Here is a tiny trained network, its code and every weight. The questions are about switching its units off for an input and a target symbol, where a switched-off unit gives its printed mean instead of its output.

import numpy as np


def w(rows, s, z=0):
    codes = np.array(rows[::2]) - 128.0
    scale = np.full(codes.shape[1], s)
    scale[-1] = z or s
    return codes * scale


def norm(h):
    return h / np.sqrt((h * h).mean(-1, keepdims=True) + 1e-5)


def f(y):
    return np.maximum(y, 0)


def softmax(a):
    e = np.exp(a - a.max(-1, keepdims=True))
    return e / e.sum(-1, keepdims=True)


def log_softmax(a):
    a = a - a.max(-1, keepdims=True)
    return a - np.log(np.exp(a).sum(-1, keepdims=True))


def net(x, mask):
    ids = ['αδζηξπτφω'.index(c) for c in x.split()]
    T = len(ids)
    res = E[ids] + P[:T]
    u = 0
    for l in range(2):
        r = norm(res)
        for j in range(3):
            rows = slice(3 * j, 3 * j + 3)
            q, k, v = (r @ M[l][rows].T for M in (Q, K, V))
            z = softmax(np.where(np.tri(T) > 0, q @ k.T / 3**0.5, -1e9)) @ v
            o = O[l][rows]
            res = res + np.where(mask[u + j], z, o[:, -1]) @ o[:, :-1]
        u += 3
        y = f(norm(res) @ A[l][:, :-1].T + A[l][:, -1])
        res = res + np.where(mask[u : u + 4], y, B[l][:, -1]) @ B[l][:, :-1]
        u += 4
    return log_softmax(norm(res)[-1] @ U[:, :-1].T + U[:, -1])


Q, K, V, O, A, B = {}, {}, {}, {}, {}, {}
E = w([
[209,131,175,205,55,73,147,103],'α',
[246,204,69,216,191,32,168,83],'δ',
[6,233,54,160,101,77,132,72],'ζ',
[71,194,146,75,95,67,227,162],'η',
[144,76,23,198,82,107,220,214],'ξ',
[132,57,123,130,59,89,76,47],'π',
[87,229,144,146,156,201,30,191],'τ',
[192,88,106,202,85,111,137,130],'φ',
[201,81,105,193,67,154,153,116],'ω',
],0.016)
P = w([
[81,138,173,254,25,23,107,179],'0',
[143,142,189,186,50,36,124,142],'1',
[126,111,128,154,67,16,78,176],'2',
[143,140,128,148,36,68,111,164],'3',
[163,143,131,115,37,84,121,162],'4',
[156,148,122,102,56,94,120,153],'5',
[135,101,99,107,95,89,81,152],'6',
[117,132,116,148,86,149,141,122],'7',
[173,166,112,48,61,137,162,141],'8',
[152,152,96,58,89,149,142,133],'9',
[98,118,82,94,117,164,132,127],'10',
[120,150,87,117,92,213,183,96],'11',
[127,143,88,117,53,175,176,129],'12',
],0.009)
Q[0] = w([
[132,120,125,138,25,71,90,113],'L0H1',
[135,74,161,61,193,154,131,143],'L0H1',
[253,123,147,153,92,109,121,129],'L0H1',
[161,118,112,143,43,103,135,107],'L0H2',
[117,85,195,133,204,148,118,153],'L0H2',
[137,114,107,93,109,38,115,17],'L0H2',
[82,125,104,96,134,104,127,103],'L0H3',
[180,129,166,146,97,183,122,123],'L0H3',
[128,122,111,118,160,109,167,120],'L0H3',
],0.011)
K[0] = w([
[128,126,102,20,95,145,123,64],'L0H1',
[165,232,189,170,99,39,153,184],'L0H1',
[133,155,56,81,218,212,195,140],'L0H1',
[133,24,62,79,116,186,150,128],'L0H2',
[146,164,177,195,118,2,97,208],'L0H2',
[199,38,138,129,42,96,182,83],'L0H2',
[140,118,154,207,76,112,97,236],'L0H3',
[171,133,51,114,155,210,48,1],'L0H3',
[133,80,170,198,116,58,141,84],'L0H3',
],0.0083)
V[0] = w([
[130,116,116,131,174,182,176,179],'L0H1',
[125,131,78,116,33,134,141,92],'L0H1',
[27,151,150,42,85,52,231,168],'L0H1',
[125,124,130,143,103,82,49,132],'L0H2',
[203,127,161,207,192,163,185,242],'L0H2',
[159,72,121,134,57,29,144,71],'L0H2',
[224,133,104,102,209,1,96,140],'L0H3',
[218,143,113,78,138,130,137,146],'L0H3',
[154,160,65,160,173,93,178,115],'L0H3',
],0.0074)
O[0] = w([
[104,118,66,162,113,113,76,143,55],'L0H1',
[121,97,84,65,114,209,199,118,214],'L0H1',
[38,142,159,185,132,143,188,109,151],'L0H1',
[91,213,153,130,46,199,132,99,184],'L0H2',
[38,155,2,143,43,145,121,235,106],'L0H2',
[16,170,85,172,162,170,135,94,255],'L0H2',
[182,87,202,133,194,154,236,116,141],'L0H3',
[198,158,171,174,174,118,141,195,108],'L0H3',
[136,221,81,135,196,178,222,87,141],'L0H3',
],0.0073,0.0098)
A[0] = w([
[68,1,118,100,32,167,123,39,254],'L0N1',
[130,111,150,115,133,77,68,202,86],'L0N2',
[164,188,110,118,138,175,89,196,242],'L0N3',
[58,186,202,117,109,149,58,58,136],'L0N4',
],0.0069,0.0021)
B[0] = w([
[205,149,177,22,110,171,136,111,254],'L0N1',
[73,99,127,61,15,37,232,141,140],'L0N2',
[86,178,254,116,151,135,12,91,167],'L0N3',
[211,135,47,72,48,143,137,125,213],'L0N4',
],0.0094,0.0077)
Q[1] = w([
[133,206,49,113,67,254,215,81],'L1H1',
[154,143,206,81,128,155,122,190],'L1H1',
[86,198,108,145,59,146,70,108],'L1H1',
[176,131,102,167,69,134,161,252],'L1H2',
[157,119,100,64,72,175,120,88],'L1H2',
[151,167,108,102,79,177,219,115],'L1H2',
[89,83,118,141,153,84,189,96],'L1H3',
[95,88,73,146,174,94,210,39],'L1H3',
[99,13,190,157,166,69,44,159],'L1H3',
],0.011)
K[1] = w([
[198,216,44,147,254,105,207,149],'L1H1',
[184,63,90,111,115,166,181,154],'L1H1',
[131,135,53,19,145,179,148,128],'L1H1',
[92,77,92,144,128,106,191,205],'L1H2',
[200,131,121,123,180,118,132,132],'L1H2',
[126,143,144,69,147,172,231,169],'L1H2',
[107,40,120,119,83,136,164,142],'L1H3',
[106,60,122,51,53,178,190,117],'L1H3',
[132,87,128,157,38,24,122,79],'L1H3',
],0.011)
V[1] = w([
[59,161,145,124,161,99,82,95],'L1H1',
[92,72,171,50,61,128,160,217],'L1H1',
[124,145,163,202,164,110,115,134],'L1H1',
[187,106,138,232,96,48,87,90],'L1H2',
[128,138,118,134,165,90,163,159],'L1H2',
[157,1,77,99,107,87,145,175],'L1H2',
[67,170,210,83,161,170,126,205],'L1H3',
[39,81,127,55,229,115,123,183],'L1H3',
[114,106,93,195,108,110,226,103],'L1H3',
],0.0091)
O[1] = w([
[142,154,147,64,137,166,144,71,107],'L1H1',
[179,96,211,119,161,66,160,103,67],'L1H1',
[139,150,78,128,107,169,138,205,105],'L1H1',
[196,214,136,81,176,97,127,137,31],'L1H2',
[148,73,149,179,126,155,186,117,100],'L1H2',
[216,86,49,172,41,191,146,51,59],'L1H2',
[113,151,211,246,75,151,106,177,134],'L1H3',
[117,140,138,154,63,124,128,99,1],'L1H3',
[164,74,114,143,175,133,122,88,188],'L1H3',
],0.011,0.0096)
A[1] = w([
[134,145,100,107,141,146,157,205,255],'L1N1',
[39,177,33,239,101,141,125,190,149],'L1N2',
[204,44,73,196,177,88,133,136,148],'L1N3',
[121,145,139,159,47,254,145,68,83],'L1N4',
],0.0087,0.0037)
B[1] = w([
[97,76,116,236,84,144,96,124,215],'L1N1',
[214,162,221,51,96,183,65,143,254],'L1N2',
[162,155,161,204,1,102,131,105,163],'L1N3',
[109,229,96,108,207,55,130,150,250],'L1N4',
],0.0083,0.0074)
U = w([
[209,165,119,132,200,78,190,183,128],'α',
[162,122,123,139,193,208,71,121,163],'δ',
[62,187,42,94,149,107,152,18,2],'ζ',
[63,107,178,155,160,137,210,137,189],'η',
[206,70,102,154,56,108,169,102,200],'ξ',
[254,125,188,29,124,180,115,105,236],'π',
[127,177,219,143,71,122,48,144,35],'τ',
[109,94,54,176,135,93,95,123,205],'φ',
[139,52,54,61,123,152,47,182,94],'ω',
],0.0094,0.0031)

Each question gives the input, a string of symbols that net reads in full, and the target symbol t.
The units are the heads (3 rows each of Q, K, V and O) and the neurons (one row each of A and B). Each row of codes is followed by its name. A weight is (code - 128) times the scale printed after its matrix; where a second scale follows, it is the last column's (O, A, B and U).
mask holds one flag per unit, layer by layer, with each layer's heads first. A switched-off unit (its flag False) gives its mean, the last column of its rows in O or B, instead of its output. The means were averaged over made-up inputs and are rounded, as every weight is.
A unit's drop is (log p(t) with every unit on - log p(t) with that unit switched off) / (log p(t) with every unit on - log p(t) with every unit switched off).
The circuit of an input: a set's keep is (log p(t) with only the set's units on - log p(t) with every unit switched off) / (log p(t) with every unit on - log p(t) with every unit switched off). Starting from the 12 units with the biggest drops (on a tie, the unit counted first), units are removed one at a time, each time the one whose removal leaves the highest keep (on an exact tie, the one counted first), for as long as the keep stays at least 0.8.
units of the circuit, in order: the units of the circuit, biggest drop first
unit that matters most: the unit with the biggest drop
top k neurons: the k neurons with the biggest drops, biggest first
k most important neurons of layer l: the k neurons of layer l with the biggest drops, biggest first
heads that matter: for each layer, one digit per head in row order, 1 if its drop is at least 0.15 and else 0, layers parted by /
input α π τ η ω ξ η φ α, target η: heads that matter : 100 / 100
input ζ η η η δ ξ π, target ζ: heads that matter : 011 / 100
input δ π ξ α ξ τ, target π: heads that matter : 010 / 111
input ξ π η α ζ ξ φ, target ξ: unit that matters most : L0N3
input τ τ ω τ ζ ω, target ζ: top 2 neurons : (L0N2; L1N2)
input π ζ δ π α, target ζ: heads that matter : 010 / 100
input ζ δ φ, target δ: heads that matter : 001 / 101
input η η π α φ α α α η ζ α ω δ, target ω: heads that matter : 010 / 100
input ω α φ φ α, target α: units of the circuit, in order : (L1H1; L1H3; L1N2)
input η ω φ, target η: heads that matter : 110 / 110
input π ω π η ξ η ω π φ ζ η ω, target η: units of the circuit, in order : (L1H1; L1N2)
input τ α π ξ ζ ω α φ, target ζ: heads that matter : 011 / 100
input φ η π ζ φ ζ ω ω τ ω, target τ: heads that matter : 000 / 001
input ω φ φ δ α η δ ω α, target δ: heads that matter : 001 / 100
input ξ α δ τ η α η, target τ: unit that matters most : L1N2
input η α η η τ α ω π, target π: heads that matter : 000 / 100
input ζ τ τ η η δ, target τ: heads that matter : 000 / 001
input α η ξ α τ α ξ ω, target ξ: heads that matter : 011 / 110
input ξ ξ φ α ξ τ π ζ ω, target ζ: top 3 neurons : (L1N2; L1N4; L0N3)
input η ζ ξ α η, target η: heads that matter : 000 / 100
input η π α, target π: unit that matters most : L0N4
input ω δ π φ α π ω φ, target ω: units of the circuit, in order : (L1H1; L1H3)
input π ζ π ω η ξ ω, target ξ: top 2 neurons : (L0N3; L1N3)
input α η η δ η ζ ζ η π α ω, target ω: units of the circuit, in order : (L1H1; L0H2)
input η α τ π π π δ τ, target π: top 2 neurons : (L0N3; L1N4)
input τ π α, target π: 2 most important neurons of layer 0 : (L0N4; L0N2)
input δ π φ δ φ, target δ: most important neuron of layer 0 : (L0N4)
